Below are the code and all the weights of a small trained network. Each question names an input and a class and asks about switching units off, where a switched-off unit gives its printed mean instead of its output.

import numpy as np


def w(rows, s, z=0):
    codes = np.array(rows[::2]) - 128.0
    scale = np.full(codes.shape[1], s)
    scale[-1] = z or s
    return codes * scale


def f(y):
    return y / 2 * (1 + np.tanh(0.7978845608 * (y + 0.044715 * y**3)))


def log_softmax(a):
    a = a - a.max(-1, keepdims=True)
    return a - np.log(np.exp(a).sum(-1, keepdims=True))


def net(x, mask):
    res = np.array(x, float).reshape(1, 8) / 4 @ E
    y = f(res @ A[0][:, :-1].T + A[0][:, -1])
    res = res + np.where(mask, y, B[0][:, -1]) @ B[0][:, :-1]
    return log_softmax(res[-1] @ U[:, :-1].T + U[:, -1])


A, B = {}, {}
E = w([
[128,128,127,133,130,125,130,127],'x0',
[74,104,113,126,56,127,187,195],'x1',
[86,252,162,131,127,183,169,114],'x2',
[129,108,65,186,146,236,104,153],'x3',
[142,126,132,122,117,137,131,127],'x4',
[134,69,179,100,211,163,194,155],'x5',
[137,129,131,127,123,131,128,131],'x6',
[130,133,129,133,132,124,126,138],'x7',
],0.015)
A[0] = w([
[118,90,76,189,122,166,99,136,87],'n0',
[201,151,123,158,181,114,87,38,59],'n1',
[146,138,147,125,104,94,162,91,87],'n2',
[128,101,148,91,196,170,178,102,2],'n3',
[152,122,87,173,129,198,127,119,62],'n4',
[119,148,193,50,118,77,150,77,86],'n5',
[121,134,138,97,121,104,133,105,67],'n6',
[81,115,118,100,36,151,190,167,37],'n7',
[137,182,92,197,86,100,126,75,99],'n8',
[113,194,155,129,156,152,132,101,76],'n9',
[119,141,101,131,102,92,63,153,80],'n10',
[175,89,141,157,136,99,94,124,46],'n11',
[118,147,97,156,98,95,94,117,87],'n12',
[120,133,77,100,125,122,161,140,29],'n13',
[135,153,193,89,100,28,137,130,86],'n14',
[146,133,193,100,102,40,117,123,93],'n15',
[113,112,100,158,114,170,119,176,81],'n16',
[119,110,65,201,154,220,117,141,101],'n17',
[128,56,112,128,114,107,106,116,30],'n18',
[144,147,167,148,174,154,44,102,69],'n19',
[116,141,148,137,156,131,114,93,62],'n20',
[124,171,81,131,41,119,42,100,88],'n21',
[74,104,130,178,42,105,185,223,52],'n22',
[188,16,83,140,121,61,137,104,98],'n23',
[127,79,241,108,229,164,206,156,50],'n24',
[138,177,101,169,56,98,72,98,105],'n25',
[107,122,112,124,136,140,118,128,48],'n26',
[141,149,161,84,117,61,148,107,107],'n27',
[139,154,102,165,127,206,123,151,107],'n28',
[105,235,139,99,133,179,190,84,84],'n29',
[190,167,179,128,196,138,71,46,83],'n30',
[102,139,146,128,65,143,59,95,91],'n31',
[111,135,150,78,127,47,131,125,80],'n32',
[120,101,99,105,165,98,82,137,65],'n33',
[206,58,90,101,131,76,58,143,98],'n34',
[124,254,194,166,126,177,175,104,86],'n35',
[122,155,119,119,92,112,85,130,78],'n36',
[149,109,104,172,125,106,166,96,65],'n37',
[136,121,136,111,146,151,97,57,65],'n38',
[147,118,73,155,144,194,73,120,111],'n39',
],0.012,0.0066)
B[0] = w([
[131,200,168,171,140,134,115,103,171],'n0',
[138,184,75,14,102,75,170,161,211],'n1',
[144,146,114,160,155,148,132,84,164],'n2',
[137,92,134,104,175,167,136,187,174],'n3',
[160,165,129,163,177,130,139,55,165],'n4',
[144,166,91,205,167,142,160,64,225],'n5',
[144,161,125,155,138,140,135,135,150],'n6',
[126,175,48,2,120,66,150,136,189],'n7',
[174,61,135,111,189,155,158,179,191],'n8',
[87,104,157,143,69,93,109,152,188],'n9',
[123,106,145,137,143,149,145,168,170],'n10',
[80,140,132,120,103,110,94,161,167],'n11',
[130,97,151,107,157,154,140,152,170],'n12',
[120,121,135,110,135,101,145,121,128],'n13',
[158,192,131,177,183,156,122,69,238],'n14',
[179,189,136,185,136,148,130,66,224],'n15',
[169,170,143,147,140,87,152,87,158],'n16',
[161,175,116,191,149,145,134,66,198],'n17',
[100,115,188,134,81,127,72,127,170],'n18',
[153,155,104,56,90,92,163,95,182],'n19',
[126,126,121,101,103,127,148,129,146],'n20',
[151,52,134,105,200,210,158,192,215],'n21',
[103,186,51,18,99,38,181,157,208],'n22',
[66,93,154,185,50,107,54,134,238],'n23',
[183,34,116,103,202,233,169,210,236],'n24',
[179,33,127,109,168,192,158,174,212],'n25',
[130,137,130,125,127,132,124,126,123],'n26',
[175,186,139,192,169,157,112,60,209],'n27',
[145,178,155,169,175,116,116,62,175],'n28',
[43,65,157,178,16,120,10,136,234],'n29',
[101,156,40,21,101,56,204,147,232],'n30',
[172,90,132,107,146,158,134,145,170],'n31',
[143,165,115,177,143,142,144,102,203],'n32',
[88,115,135,117,106,131,105,128,160],'n33',
[26,113,195,155,38,113,76,151,232],'n34',
[30,76,218,173,48,72,40,136,250],'n35',
[163,91,102,133,147,168,127,192,162],'n36',
[124,127,142,121,107,145,132,127,129],'n37',
[138,140,125,71,118,92,163,132,160],'n38',
[150,183,122,199,153,100,159,60,181],'n39',
],0.0085,0.018)
U = w([
[81,95,187,162,46,125,80,113,254],'0',
[182,219,145,190,168,165,146,44,43],'1',
[177,35,149,92,186,228,161,165,91],'2',
[136,196,89,2,91,73,173,113,98],'3',
],0.0092,0.0038)

Each question gives the input, the list of numbers given to net, and the class t.
The units are the neurons (one row each of A and B). Each row of codes is followed by its name. A weight is (code - 128) times the scale printed after its matrix; where a second scale follows, it is the last column's (A, B and U).
mask holds one flag per neuron, in row order. A switched-off neuron (its flag False) gives its mean, the last column of its row in B, instead of its output. The means were averaged over made-up inputs and are rounded, as every weight is.
A unit's drop is (log p(t) with every unit on - log p(t) with that unit switched off) / (log p(t) with every unit on - log p(t) with every unit switched off).
The circuit of an input: a set's keep is (log p(t) with only the set's units on - log p(t) with every unit switched off) / (log p(t) with every unit on - log p(t) with every unit switched off). Starting from the 12 units with the biggest drops (on a tie, the unit counted first), units are removed one at a time, each time the one whose removal leaves the highest keep (on an exact tie, the one counted first), for as long as the keep stays at least 0.8.
circuit, biggest first: the units of the circuit, biggest drop first
unit that matters most: the unit with the biggest drop
k most important neurons: the k neurons with the biggest drops, biggest first
drop of u: that unit's drop, to one decimal
input [6,3,-7,-6,-1,-8,1,-5], class 2: 2 most important neurons : (n21 n25)
input [-2,5,1,3,6,-4,3,-4], class 3: 2 most important neurons : (n22 n7)
input [8,-5,6,-2,3,-1,-7,3], class 0: unit that matters most : n35
input [0,-7,-4,-6,1,2,0,0], class 3: 2 most important neurons : (n30 n1)
input [-4,4,5,6,8,2,-4,-3], class 1: 4 most important neurons : (n17 n28 n34 n23)
input [-4,4,2,7,-8,-8,-4,-8], class 2: 2 most important neurons : (n21 n25)
input [6,-4,3,2,5,-2,-6,-6], class 3: circuit, biggest first : (n30 n1)
input [0,-6,7,-4,0,7,8,-4], class 0: 3 most important neurons : (n35 n29 n9)
input [-3,5,-7,5,-8,-8,4,-6], class 2: 4 most important neurons : (n21 n25 n35 n29)
input [8,1,-6,-2,-1,-7,2,-4], class 2: 2 most important neurons : (n21 n25)
input [6,-8,-6,-4,6,0,-3,-2], class 3: 2 most important neurons : (n1 n30)
input [8,8,4,0,4,-7,-1,-5], class 3: 3 most important neurons : (n22 n7 n24)
input [3,-1,-7,-8,-5,5,7,6], class 1: 3 most important neurons : (n14 n15 n35)
input [-8,-5,5,-1,8,7,-5,3], class 2: unit that matters most : n24
input [-1,1,-1,1,-5,2,2,0], class 2: 3 most important neurons : (n35 n29 n34)
input [2,-7,7,6,6,-1,-8,3], class 0: 3 most important neurons : (n35 n29 n22)
input [4,-3,-1,7,8,-4,0,2], class 1: drop of n9 : 0.0
input [-8,-8,-6,-4,-6,-8,-8,8], class 2: drop of n25 : 0.8
input [2,-7,-6,-7,4,3,7,7], class 1: drop of n22 : 0.6
input [1,-6,-1,-6,-5,-8,0,7], class 2: circuit, biggest first : (n21)
